Here is a tiny trained network, its code and every weight. The questions are about switching its units off for an input and a target symbol, where a switched-off unit gives its printed mean instead of its output.

import numpy as np


def w(rows, s, z=0):
    codes = np.array(rows[::2]) - 128.0
    scale = np.full(codes.shape[1], s)
    scale[-1] = z or s
    return codes * scale


def norm(h):
    return h / np.sqrt((h * h).mean(-1, keepdims=True) + 1e-5)


def f(y):
    return y / 2 * (1 + np.tanh(0.7978845608 * (y + 0.044715 * y**3)))


def softmax(a):
    e = np.exp(a - a.max(-1, keepdims=True))
    return e / e.sum(-1, keepdims=True)


def log_softmax(a):
    a = a - a.max(-1, keepdims=True)
    return a - np.log(np.exp(a).sum(-1, keepdims=True))


def net(x, mask):
    ids = ['βεζμξστφψω'.index(c) for c in x.split()]
    T = len(ids)
    res = E[ids] + P[:T]
    q, k, v = (norm(res) @ M[0].T for M in (Q, K, V))
    z = softmax(np.where(np.tri(T) > 0, q @ k.T / 3**0.5, -1e9)) @ v
    res = res + np.where(mask[0], z, O[0][:, -1]) @ O[0][:, :-1]
    y = f(norm(res) @ A[0][:, :-1].T + A[0][:, -1])
    res = res + np.where(mask[1:13], y, B[0][:, -1]) @ B[0][:, :-1]
    return log_softmax(norm(res)[-1] @ U[:, :-1].T + U[:, -1])


Q, K, V, O, A, B = {}, {}, {}, {}, {}, {}
E = w([
[152,188,49,120],'β',
[157,155,156,55],'ε',
[105,177,192,45],'ζ',
[151,101,82,132],'μ',
[160,115,141,97],'ξ',
[96,177,98,105],'σ',
[165,140,3,155],'τ',
[136,229,183,55],'φ',
[175,42,121,180],'ψ',
[59,225,167,217],'ω',
],0.013)
P = w([
[2,86,100,83],'0',
[150,77,158,147],'1',
[150,140,158,182],'2',
[107,147,77,67],'3',
[137,81,154,154],'4',
[164,134,149,189],'5',
[125,168,70,62],'6',
[130,90,150,158],'7',
[164,135,168,176],'8',
[122,189,66,49],'9',
[127,96,151,161],'10',
[161,135,158,189],'11',
],0.013)
Q[0] = w([
[114,112,179,209],'h1',
[255,85,119,63],'h1',
[130,75,100,92],'h1',
],0.0081)
K[0] = w([
[133,175,44,254],'h1',
[245,181,61,30],'h1',
[145,90,203,79],'h1',
],0.0082)
V[0] = w([
[229,92,91,1],'h1',
[7,123,61,212],'h1',
[182,123,140,82],'h1',
],0.0069)
O[0] = w([
[129,25,29,120,254],'h1',
[50,113,64,165,14],'h1',
[1,186,42,154,179],'h1',
],0.006,0.00054)
A[0] = w([
[103,166,99,100,252],'n1',
[158,181,87,209,131],'n2',
[158,120,100,102,221],'n3',
[138,162,92,83,10],'n4',
[91,116,52,100,156],'n5',
[41,176,136,114,179],'n6',
[174,2,122,153,176],'n7',
[147,167,122,93,194],'n8',
[80,77,41,76,158],'n9',
[163,172,214,116,127],'n10',
[139,119,77,23,173],'n11',
[200,150,86,170,132],'n12',
],0.011,0.002)
B[0] = w([
[85,66,148,128,213],'n1',
[186,82,121,26,218],'n2',
[23,99,145,91,182],'n3',
[85,151,126,241,167],'n4',
[97,132,233,70,196],'n5',
[168,14,168,147,209],'n6',
[99,192,49,178,191],'n7',
[3,84,80,138,210],'n8',
[89,83,198,113,215],'n9',
[174,100,43,74,254],'n10',
[76,227,214,248,241],'n11',
[133,108,168,44,209],'n12',
],0.0062,0.0051)
U = w([
[48,84,189,95,161],'β',
[73,255,134,87,84],'ε',
[149,103,194,83,1],'ζ',
[126,130,103,128,80],'μ',
[138,166,102,129,80],'ξ',
[173,71,178,130,94],'σ',
[128,82,94,91,51],'τ',
[185,192,127,59,199],'φ',
[178,123,119,147,181],'ψ',
[230,190,193,130,249],'ω',
],0.011,0.0037)

Each question gives the input, a string of symbols that net reads in full, and the target symbol t.
The units are the heads (3 rows each of Q, K, V and O) and the neurons (one row each of A and B). Each row of codes is followed by its name. A weight is (code - 128) times the scale printed after its matrix; where a second scale follows, it is the last column's (O, A, B and U).
mask holds one flag per unit, heads first, then neurons. A switched-off unit (its flag False) gives its mean, the last column of its rows in O or B, instead of its output. The means were averaged over made-up inputs and are rounded, as every weight is.
A unit's drop is (log p(t) with every unit on - log p(t) with that unit switched off) / (log p(t) with every unit on - log p(t) with every unit switched off).
The circuit of an input: a set's keep is (log p(t) with only the set's units on - log p(t) with every unit switched off) / (log p(t) with every unit on - log p(t) with every unit switched off). Starting from the 12 units with the biggest drops (on a tie, the unit counted first), units are removed one at a time, each time the one whose removal leaves the highest keep (on an exact tie, the one counted first), for as long as the keep stays at least 0.8.
circuit, biggest first: the units of the circuit, biggest drop first
unit that matters most: the unit with the biggest drop
k most important neurons: the k neurons with the biggest drops, biggest first
drop when u is switched off: that unit's drop, to one decimal
input φ ω ζ β τ φ τ, target ε: unit that matters most -> n11
input μ β φ μ φ ζ ω, target β: circuit, biggest first -> (n6, n11)
input ω μ μ ζ β β τ, target β: 2 most important neurons -> (n9, n5)
input β ω φ μ σ ω φ σ τ, target φ: 2 most important neurons -> (n6, n12)
input β β ζ ζ ξ μ β φ ψ ω, target β: circuit, biggest first -> (n6, n1)
input β φ φ ψ φ β τ, target β: circuit, biggest first -> (n9, n5, n10)
input φ φ β σ ψ ψ τ φ ε, target φ: circuit, biggest first -> (n6, n10)
input φ β ε β ζ ψ φ μ ζ, target φ: 2 most important neurons -> (n10, n9)
input φ τ φ φ φ φ σ ω, target ω: 2 most important neurons -> (n8, n3)
input β τ μ φ ε, target ε: 2 most important neurons -> (n7, n6)
input β β β φ β ε ξ φ φ ψ, target β: 3 most important neurons -> (n9, n5, n3)
input β ω φ τ φ ε, target φ: 3 most important neurons -> (n6, n1, n9)
input ω τ σ, target ω: drop when h1 is switched off -> 0.6
input φ τ ξ, target φ: drop when n4 is switched off -> 0.1
input μ ξ τ β ε ω, target ω: drop when n2 is switched off -> 0.1
input φ ω ω μ, target β: circuit, biggest first -> (n9)
input φ μ μ ε ξ β μ σ, target σ: drop when h1 is switched off -> 0.2
